Moves between nodes:
* | po fe ki
j889 | j524 j781 j966
j593 | j217 j229 j743
j714 | j292 j716 j459
j676 | j252 j2 j936
j176 | j133 j270 j955
j936 | j958 j12 j602
j896 | j147 j312 j988
j688 | j682 j789 j348
j716 | j3 j152 j272
j115 | j597 j212 j431
j217 | j607 j197 j616
j142 | j612 j676 j674
j3 | j525 j994 j614
j851 | j567 j307 j896
j252 | j12 j773 j958
j682 | j141 j767 j693
j270 | j897 j614 j710
j897 | j632 j376 j882
j602 | j565 j462 j798
j577 | j431 j597 j51
j139 | j789 j49 j682
j632 | j714 j534 j503
j882 | j503 j714 j49
j638 | j688 j139 j942
j376 | j534 j352 j714
j939 | j2 j861 j252
j12 | j58 j942 j462
j565 | j142 j545 j307
j767 | j955 j133 j237
j417 | j593 j51 j994
j298 | j212 j896 j597
j212 | j988 j147 j707
j789 | j767 j176 j141
j197 | j966 j524 j807
j988 | j1 j857 j7
j674 | j19 j936 j723
j723 | j95 j602 j150
j511 | j311 j851 j298
j955 | j869 j710 j902
j459 | j270 j272 j133
j312 | j723 j19 j857
j352 | j586 j219 j716
j503 | j459 j292 j176
j7 | j781 j511 j524
j743 | j616 j607 j352
j89 | j51 j431 j593
j966 | j577 j115 j89
j395 | j889 j7 j197
j219 | j417 j89 j152
j545 | j676 j939 j612
j861 | j638 j902 j773
j462 | j545 j836 j142
j272 | j614 j525 j897
j616 | j219 j807 j586
j348 | j693 j141 j939
j869 | j347 j882 j139
j612 | j936 j252 j19
j958 | j462 j58 j565
j347 | j49 j503 j789
j807 | j89 j577 j417
j431 | j395 j707 j229
j710 | j882 j632 j347
j19 | j602 j958 j95
j902 | j139 j347 j688
j693 | j861 j237 j2
j2 | j773 j638 j12
j614 | j376 j841 j632
j311 | j896 j567 j212
j836 | j939 j693 j676
j857 | j150 j95 j511
j237 | j902 j869 j638
j781 | j298 j311 j115
j525 | j841 j743 j376
j773 | j942 j688 j58
j133 | j710 j897 j869
j152 | j994 j593 j525
j95 | j798 j565 j851
j707 | j7 j1 j889
j942 | j348 j682 j836
j586 | j152 j417 j3
j229 | j197 j889 j607
j567 | j312 j674 j147
j524 | j115 j298 j577
j798 | j307 j142 j567
j58 | j836 j348 j545
j141 | j237 j955 j861
j1 | j511 j150 j781
j597 | j707 j988 j395
j534 | j716 j586 j292
j147 | j857 j723 j1
j307 | j674 j612 j312
j51 | j229 j395 j217
j292 | j272 j3 j270
j49 | j176 j459 j767
j150 | j851 j798 j311
j841 | j352 j616 j534
j607 | j807 j966 j219
j994 | j743 j217 j841

In the rows, zero is written as 146.

The rows follow the links: the fewer symbols apart two nodes are, the more alike their rows tend to be.

Each row is also shifted at random along 5 hidden directions that mean nothing.

Known rows, each with its node:
76 161 127 128 167 161 180 160 156 133 126 123 123 127 213 129 159 144 160 143 140 173 141 110 124 159 183 146 135 130 128 152 109 146 142 111 127 151 152 178 171
node: j602
140 151 141 147 156 137 181 141 127 164 137 124 149 171 98 157 151 126 164 160 130 138 130 122 150 210 151 142 120 158 130 130 135 148 122 146 93 169 143 161 155
node: j141
112 151 137 136 149 153 129 159 148 124 130 161 148 118 169 123 139 163 124 145 167 145 157 149 128 159 156 145 160 121 143 150 136 148 167 129 129 119 160 147 153
node: j716
119 175 172 161 141 116 120 134 122 152 119 148 138 164 153 168 139 148 157 143 146 131 146 171 144 138 203 164 151 166 155 139 93 146 153 156 152 150 125 136 128
node: j12
121 151 167 164 144 125 143 132 138 162 160 138 138 176 141 173 143 137 166 149 131 145 142 161 168 170 156 158 141 176 153 132 132 147 134 167 125 168 124 137 130
node: j988
175 141 142 144 152 151 180 142 153 159 158 123 136 160 150 155 158 128 169 146 125 161 136 124 154 153 140 143 127 159 139 147 149 146 123 146 142 172 139 160 155
node: j229
88 167 172 162 147 131 115 144 156 135 151 150 115 145 242 158 139 162 158 136 146 169 157 174 153 158 194 173 164 161 159 142 96 148 161 150 125 148 124 136 131
node: j586
149 152 160 153 118 161 138 123 157 169 153 144 132 147 167 164 162 137 157 110 126 163 144 162 141 187 127 149 151 174 177 193 171 151 143 160 110 166 122 124 133
node: j7
139 133 139 148 160 139 131 165 148 123 159 164 159 137 138 126 125 165 123 171 169 139 156 151 158 176 135 146 155 123 132 113 148 148 160 143 117 118 168 146 148
node: j307
38 173 168 159 124 133 107 128 126 155 119 161 144 149 139 161 142 150 142 126 147 131 149 180 133 208 169 159 158 163 169 164 127 152 161 159 90 142 127 119 127
node: j3
116 139 149 147 141 149 114 153 157 128 156 169 150 128 169 134 134 166 124 143 165 146 160 168 148 124 136 149 168 133 156 147 157 146 168 148 162 121 153 129 138
node: j348
185 149 168 157 133 131 123 132 139 155 146 151 145 161 140 168 145 143 155 137 143 134 146 170 155 39 161 153 154 166 160 148 139 137 147 166 244 154 128 132 126
node: j2
173 157 135 131 141 161 125 155 147 127 115 162 149 110 169 122 146 162 122 132 166 143 155 148 113 135 159 142 161 120 150 170 140 147 171 125 152 118 158 144 153
node: j352
173 132 170 174 143 126 131 137 153 157 194 150 142 178 145 170 134 147 157 158 137 152 150 174 190 190 122 160 150 174 157 119 158 149 137 180 107 160 131 126 123
node: j577
224 152 125 130 177 153 173 170 155 121 137 132 132 127 203 120 145 154 148 162 153 166 147 113 134 177 176 146 139 119 117 127 109 148 147 112 110 137 164 178 174
node: j807
169 145 155 153 129 140 108 140 134 146 138 173 164 141 107 145 134 156 123 141 163 121 154 176 143 136 133 146 163 142 161 150 163 146 164 159 158 126 148 122 130
node: j955
193 148 148 147 150 149 172 140 155 159 157 123 128 159 177 160 160 131 173 139 123 168 137 131 152 148 154 150 133 164 145 153 138 145 126 147 143 174 132 156 151
node: j545
41 163 128 129 163 142 168 156 124 137 102 133 153 141 123 133 148 140 146 159 153 129 137 117 121 122 189 139 130 126 121 135 107 142 142 121 169 140 159 175 166
node: j417
155 138 128 133 178 151 181 168 164 126 160 126 132 139 201 130 148 148 158 166 145 171 145 113 152 117 163 146 135 129 117 120 123 142 136 123 165 149 160 180 169
node: j841
93 135 140 143 148 155 178 141 156 161 162 124 139 158 145 155 160 129 166 142 126 160 137 124 153 121 130 140 130 157 143 153 162 143 123 147 171 171 141 157 153
node: j431
207 148 128 127 138 161 134 153 137 135 112 164 167 117 110 121 145 153 117 139 168 123 149 142 114 107 140 131 154 116 146 167 161 143 163 130 184 117 165 146 155
node: j272
164 176 165 155 128 131 133 123 117 169 108 141 143 163 119 171 152 133 159 127 135 127 137 162 132 169 182 153 141 171 162 165 117 147 144 157 129 161 122 134 131
node: j524
224 162 144 134 129 177 169 130 162 166 131 124 118 132 202 154 178 128 171 101 118 179 137 129 117 150 152 144 139 162 165 209 151 147 136 135 140 173 125 150 155
node: j612
200 154 142 141 147 159 178 138 154 160 142 121 127 151 177 155 165 130 172 133 123 169 136 124 138 169 156 146 130 160 145 166 138 147 127 139 125 173 133 160 156
node: j607
186 151 135 138 164 150 185 151 151 149 144 119 130 151 172 146 158 134 168 151 130 164 136 114 144 171 164 146 126 147 128 140 125 146 127 131 121 166 146 172 163
node: j781
95 143 124 131 141 153 151 149 120 147 112 155 180 136 51 128 144 141 121 153 161 108 140 132 122 159 128 125 138 122 136 149 168 147 150 135 145 125 169 151 156
node: j597
191 123 132 141 186 147 186 171 178 126 193 122 126 150 215 135 143 149 165 176 139 185 146 113 176 113 146 149 133 135 116 104 134 142 128 132 167 157 159 180 166
node: j292
157 142 160 157 132 144 109 144 154 140 161 169 146 138 164 146 136 163 131 137 156 148 159 178 154 156 131 153 167 148 165 152 159 149 164 159 134 131 142 121 129
node: j311
182 150 158 154 135 138 109 142 138 140 140 170 154 139 136 145 133 160 127 142 161 132 156 175 146 166 145 151 163 143 158 148 147 149 165 155 128 127 146 124 132
node: j212
80 149 127 134 154 156 155 157 137 138 125 150 158 130 119 124 143 149 128 155 157 137 145 129 127 227 140 136 141 122 133 144 147 152 151 128 75 129 166 155 161
node: j237
127 139 166 164 142 133 110 145 158 137 177 163 139 151 182 154 131 162 141 148 153 153 160 180 171 141 140 160 167 155 160 132 145 147 160 165 145 137 137 124 125
node: j723
217 137 134 137 143 158 128 157 148 130 138 167 161 121 132 122 139 161 117 146 166 136 155 151 133 143 127 137 159 121 147 153 167 147 165 138 148 117 165 140 150
node: j565
85 147 152 147 124 158 107 141 152 140 143 171 149 123 159 137 142 162 123 124 159 144 159 174 134 158 127 146 170 139 170 176 169 149 170 151 134 125 146 119 134
node: j902
150 123 129 139 166 141 181 158 143 145 162 132 161 163 98 142 144 134 151 176 144 136 137 117 163 80 129 133 126 137 119 111 158 138 124 143 210 153 163 169 160
node: j798

Start, symbols taken left to right, then the node you end at.
Answer with the node's name.
118 128 130 138 162 158 182 155 162 145 169 129 142 149 154 138 153 137 157 158 136 165 140 117 157 146 126 138 131 140 129 136 160 144 129 138 146 157 156 166 162
ki po ki fe fe ki: j312
144 157 128 128 168 154 154 168 153 118 125 143 136 118 204 118 144 159 139 153 161 160 152 124 126 151 182 147 149 115 125 139 108 146 158 112 133 126 163 171 167
fe po ki fe: j503
206 135 125 130 146 163 147 158 145 134 134 158 166 122 113 120 144 153 120 149 163 133 149 134 129 133 123 130 150 116 138 153 171 145 157 132 160 122 170 150 157
ki po ki ki: j889
64 160 140 133 132 158 120 147 137 136 108 168 157 116 136 128 144 158 119 130 165 129 153 155 113 145 153 140 161 124 155 173 147 147 171 134 147 117 156 136 147
ki fe ki ki: j19
177 149 154 145 115 174 109 137 171 143 150 168 134 113 204 139 154 160 130 104 150 168 160 175 127 164 122 148 174 145 183 203 178 151 171 149 124 134 136 116 134
ki po fe ki: j882
209 131 143 149 158 150 180 148 168 154 184 122 130 161 180 156 155 134 172 153 124 175 140 127 169 140 132 147 132 160 137 136 154 145 122 149 150 173 140 160 153
fe po po: j141
133 158 120 115 127 189 145 147 150 140 98 156 153 96 147 113 164 148 121 110 158 145 147 129 89 155 136 127 153 115 156 210 169 147 165 115 138 122 161 147 164
po fe ki fe: j632
142 136 133 144 151 149 183 142 137 165 150 129 157 164 84 149 153 126 155 158 132 138 132 121 152 211 119 134 122 152 133 138 167 149 122 148 94 164 151 158 157
ki ki fe ki ki ki: j348
69 169 138 134 173 143 184 155 146 138 123 113 118 145 212 145 159 137 176 151 134 168 137 111 132 119 212 154 127 144 122 138 82 142 133 118 164 164 140 184 168
ki ki po po po ki: j524
197 125 129 145 164 136 151 164 134 133 157 158 175 150 76 126 126 152 122 185 166 122 148 136 160 186 118 136 140 121 122 101 164 148 146 144 115 124 176 154 155
po po po fe ki: j311
95 147 166 166 140 136 109 145 154 139 170 165 139 147 179 151 130 165 136 146 154 155 160 182 166 225 138 162 166 156 163 136 144 155 162 163 69 135 138 120 126
fe po po ki ki: j150
144 170 172 161 149 119 118 141 137 140 137 148 129 157 193 163 137 155 157 145 147 146 152 173 153 124 202 168 157 162 153 131 91 145 155 154 161 148 126 138 130
po fe po: j2
187 149 151 144 129 160 111 145 159 135 143 168 141 118 186 135 144 164 127 122 158 154 160 169 131 136 140 149 172 137 168 176 157 148 171 144 149 126 144 125 138
po ki fe po fe: j147
173 127 120 127 150 176 171 158 165 139 152 142 151 122 149 122 157 145 136 142 148 161 145 118 133 132 111 129 141 122 138 163 181 145 143 128 159 140 166 160 167
ki ki po fe: j58
